Below is a small trained network, with its code and all its weights. Each question gives an input and a target symbol and asks what happens when units are switched off, that is, made to give their printed mean instead of their output.

import numpy as np


def w(rows, s, z=0):
    codes = np.array(rows[::2]) - 128.0
    scale = np.full(codes.shape[1], s)
    scale[-1] = z or s
    return codes * scale


def f(y):
    return y / 2 * (1 + np.tanh(0.7978845608 * (y + 0.044715 * y**3)))


def softmax(a):
    e = np.exp(a - a.max(-1, keepdims=True))
    return e / e.sum(-1, keepdims=True)


def log_softmax(a):
    a = a - a.max(-1, keepdims=True)
    return a - np.log(np.exp(a).sum(-1, keepdims=True))


def net(x, mask):
    ids = ['ΘΞΦΨαγεζημπστω'.index(c) for c in x.split()]
    T = len(ids)
    res = E[ids] + P[:T]
    u = 0
    for l in range(2):
        r = res
        for j in range(3):
            rows = slice(2 * j, 2 * j + 2)
            q, k, v = (r @ M[l][rows].T for M in (Q, K, V))
            z = softmax(np.where(np.tri(T) > 0, q @ k.T / 2**0.5, -1e9)) @ v
            o = O[l][rows]
            res = res + np.where(mask[u + j], z, o[:, -1]) @ o[:, :-1]
        u += 3
        y = f(res @ A[l][:, :-1].T + A[l][:, -1])
        res = res + np.where(mask[u : u + 12], y, B[l][:, -1]) @ B[l][:, :-1]
        u += 12
    return log_softmax(res[-1] @ U[:, :-1].T + U[:, -1])


Q, K, V, O, A, B = {}, {}, {}, {}, {}, {}
E = w([
[151,20,149,132],'Θ',
[194,254,67,151],'Ξ',
[112,136,94,200],'Φ',
[97,95,187,136],'Ψ',
[99,197,34,216],'α',
[103,116,182,115],'γ',
[195,75,54,123],'ε',
[154,144,90,186],'ζ',
[141,163,192,71],'η',
[167,136,186,61],'μ',
[194,39,149,74],'π',
[103,234,89,134],'σ',
[74,169,180,65],'τ',
[44,120,27,162],'ω',
],0.015)
P = w([
[151,154,244,245],'0',
[201,117,134,194],'1',
[173,119,130,176],'2',
[155,118,107,147],'3',
[137,121,96,121],'4',
[116,120,86,94],'5',
[92,123,73,63],'6',
[82,122,63,48],'7',
[55,129,55,22],'8',
],0.011)
Q[0] = w([
[143,243,144,106],'L0H0',
[71,201,142,79],'L0H0',
[153,249,40,254],'L0H1',
[177,54,239,66],'L0H1',
[103,94,39,171],'L0H2',
[122,70,218,139],'L0H2',
],0.0086)
K[0] = w([
[145,203,170,157],'L0H0',
[51,75,158,140],'L0H0',
[45,150,102,2],'L0H1',
[141,143,182,231],'L0H1',
[52,165,87,88],'L0H2',
[211,210,189,179],'L0H2',
],0.0094)
V[0] = w([
[145,76,92,95],'L0H0',
[153,118,182,167],'L0H0',
[22,147,83,86],'L0H1',
[130,114,80,173],'L0H1',
[4,30,106,125],'L0H2',
[91,148,85,73],'L0H2',
],0.011)
O[0] = w([
[215,187,95,36,18],'L0H0',
[90,43,63,134,223],'L0H0',
[118,216,142,223,3],'L0H1',
[251,90,118,88,212],'L0H1',
[177,2,105,212,48],'L0H2',
[215,145,110,107,61],'L0H2',
],0.0066,0.0037)
A[0] = w([
[113,177,180,2,178],'L0N0',
[64,151,40,133,91],'L0N1',
[101,217,167,223,38],'L0N2',
[98,102,155,142,176],'L0N3',
[129,26,139,210,41],'L0N4',
[179,80,117,53,42],'L0N5',
[82,148,181,48,4],'L0N6',
[72,105,82,98,176],'L0N7',
[78,10,238,95,171],'L0N8',
[228,109,95,27,88],'L0N9',
[212,226,114,162,225],'L0N10',
[91,45,140,181,159],'L0N11',
],0.0082,0.003)
B[0] = w([
[186,56,189,200,254],'L0N0',
[159,159,124,77,178],'L0N1',
[119,141,124,207,173],'L0N2',
[116,150,144,123,148],'L0N3',
[254,138,200,174,166],'L0N4',
[139,163,159,193,185],'L0N5',
[124,44,94,150,190],'L0N6',
[161,178,165,102,184],'L0N7',
[115,56,203,125,243],'L0N8',
[52,153,145,134,208],'L0N9',
[100,38,145,145,172],'L0N10',
[159,175,144,98,170],'L0N11',
],0.0082,0.0083)
Q[1] = w([
[124,115,251,119],'L1H0',
[102,145,86,70],'L1H0',
[90,153,130,124],'L1H1',
[98,117,187,145],'L1H1',
[224,131,114,114],'L1H2',
[133,118,158,122],'L1H2',
],0.019)
K[1] = w([
[114,170,255,161],'L1H0',
[76,91,102,49],'L1H0',
[109,117,161,82],'L1H1',
[94,151,240,217],'L1H1',
[175,158,43,165],'L1H2',
[162,188,170,178],'L1H2',
],0.0094)
V[1] = w([
[226,132,131,249],'L1H0',
[55,147,136,154],'L1H0',
[171,75,159,38],'L1H1',
[46,31,133,138],'L1H1',
[105,151,67,131],'L1H2',
[77,95,109,126],'L1H2',
],0.012)
O[1] = w([
[239,151,103,210,252],'L1H0',
[55,102,47,141,150],'L1H0',
[147,159,254,102,107],'L1H1',
[25,151,171,188,187],'L1H1',
[100,49,121,73,42],'L1H2',
[116,120,145,145,123],'L1H2',
],0.0084,0.023)
A[1] = w([
[151,84,101,129,69],'L1N0',
[56,152,72,136,83],'L1N1',
[138,120,197,70,70],'L1N2',
[114,159,230,116,172],'L1N3',
[119,171,146,180,93],'L1N4',
[142,236,182,79,95],'L1N5',
[254,105,121,127,52],'L1N6',
[165,187,10,153,89],'L1N7',
[197,183,148,57,43],'L1N8',
[102,12,96,136,2],'L1N9',
[209,204,84,120,161],'L1N10',
[35,60,98,129,131],'L1N11',
],0.0082,0.0096)
B[1] = w([
[105,151,127,121,155],'L1N0',
[198,102,194,84,157],'L1N1',
[33,88,19,150,146],'L1N2',
[208,138,91,59,213],'L1N3',
[142,107,89,101,196],'L1N4',
[103,73,2,125,160],'L1N5',
[48,131,160,117,246],'L1N6',
[124,125,148,68,252],'L1N7',
[124,106,44,202,144],'L1N8',
[131,215,107,102,144],'L1N9',
[64,112,163,110,240],'L1N10',
[176,195,104,138,167],'L1N11',
],0.009,0.026)
U = w([
[173,118,91,169,46],'Θ',
[138,99,115,238,72],'Ξ',
[184,150,186,181,132],'Φ',
[214,183,146,140,87],'Ψ',
[33,84,49,170,112],'α',
[175,169,150,128,194],'γ',
[156,113,150,103,202],'ε',
[166,117,170,114,253],'ζ',
[140,254,186,73,129],'η',
[56,215,131,31,60],'μ',
[149,136,123,60,133],'π',
[131,225,88,134,110],'σ',
[91,242,119,206,128],'τ',
[50,100,192,157,147],'ω',
],0.0085,0.0059)

Each question gives the input, a string of symbols that net reads in full, and the target symbol t.
The units are the heads (2 rows each of Q, K, V and O) and the neurons (one row each of A and B). Each row of codes is followed by its name. A weight is (code - 128) times the scale printed after its matrix; where a second scale follows, it is the last column's (O, A, B and U).
mask holds one flag per unit, layer by layer, with each layer's heads first. A switched-off unit (its flag False) gives its mean, the last column of its rows in O or B, instead of its output. The means were averaged over made-up inputs and are rounded, as every weight is.
A unit's drop is (log p(t) with every unit on - log p(t) with that unit switched off) / (log p(t) with every unit on - log p(t) with every unit switched off).
The circuit of an input: a set's keep is (log p(t) with only the set's units on - log p(t) with every unit switched off) / (log p(t) with every unit on - log p(t) with every unit switched off). Starting from the 12 units with the biggest drops (on a tie, the unit counted first), units are removed one at a time, each time the one whose removal leaves the highest keep (on an exact tie, the one counted first), for as long as the keep stays at least 0.8.
circuit, biggest first: the units of the circuit, biggest drop first
top k neurons: the k neurons with the biggest drops, biggest first
top k neurons in layer l: the k neurons of layer l with the biggest drops, biggest first
input α π Φ Ψ, target α: top 2 neurons in layer 1 : L1N3, L1N1
input α ω ζ α π η τ ζ σ, target τ: circuit, biggest first : L0H1
input τ γ η ζ Θ α π, target τ: top 2 neurons : L1N11, L0N2
input η μ Θ, target η: top 2 neurons in layer 0 : L0N8, L0N4
input μ α Φ ω Ψ Ξ π η, target μ: circuit, biggest first : L1H0, L0H2
input α τ α η Ξ η, target α: circuit, biggest first : L1H1, L0H0
input τ ζ Φ Ξ τ γ π μ α, target μ: circuit, biggest first : L0N0, L0N1
input α η γ τ μ ω γ, target α: top 3 neurons in layer 1 : L1N3, L1N1, L1N11
input Φ π γ, target Φ: circuit, biggest first : L0N4, L1H0, L1N5
input Ξ τ π α Ψ, target Ξ: top 3 neurons : L0N0, L0N2, L0N6
input Θ α Ψ α Φ Φ μ η, target Θ: top 3 neurons in layer 0 : L0N4, L0N8, L0N11
input Ξ Φ Θ Ψ ζ η, target Ξ: top 2 neurons : L0N0, L0N2
input α μ μ η ζ ω Ψ Θ, target α: top 2 neurons : L0N2, L1N3
input μ τ π μ τ Θ, target μ: circuit, biggest first : L1H0, L0H1, L0H2
input π ε Φ α α α π σ η, target π: top neuron in layer 1 : L1N3
input α τ α α α α η ω τ, target α: circuit, biggest first : L1H1, L0N2
input η γ α γ ζ σ ω ζ η, target η: top 2 neurons in layer 0 : L0N8, L0N4
input Ξ τ π, target Ξ: top 3 neurons in layer 0 : L0N2, L0N0, L0N6
input Θ Ξ γ ω η Ξ, target ω: top 2 neurons in layer 1 : L1N3, L1N6
input Ξ α Ξ α, target α: top 4 neurons : L1N3, L0N9, L0N8, L1N11
input τ τ γ σ τ τ α τ α, target τ: top 2 neurons in layer 0 : L0N2, L0N8
input π Ξ Ψ, target π: top 2 neurons : L1N3, L1N5
input τ η ζ, target τ: top 3 neurons : L1N7, L1N3, L1N10
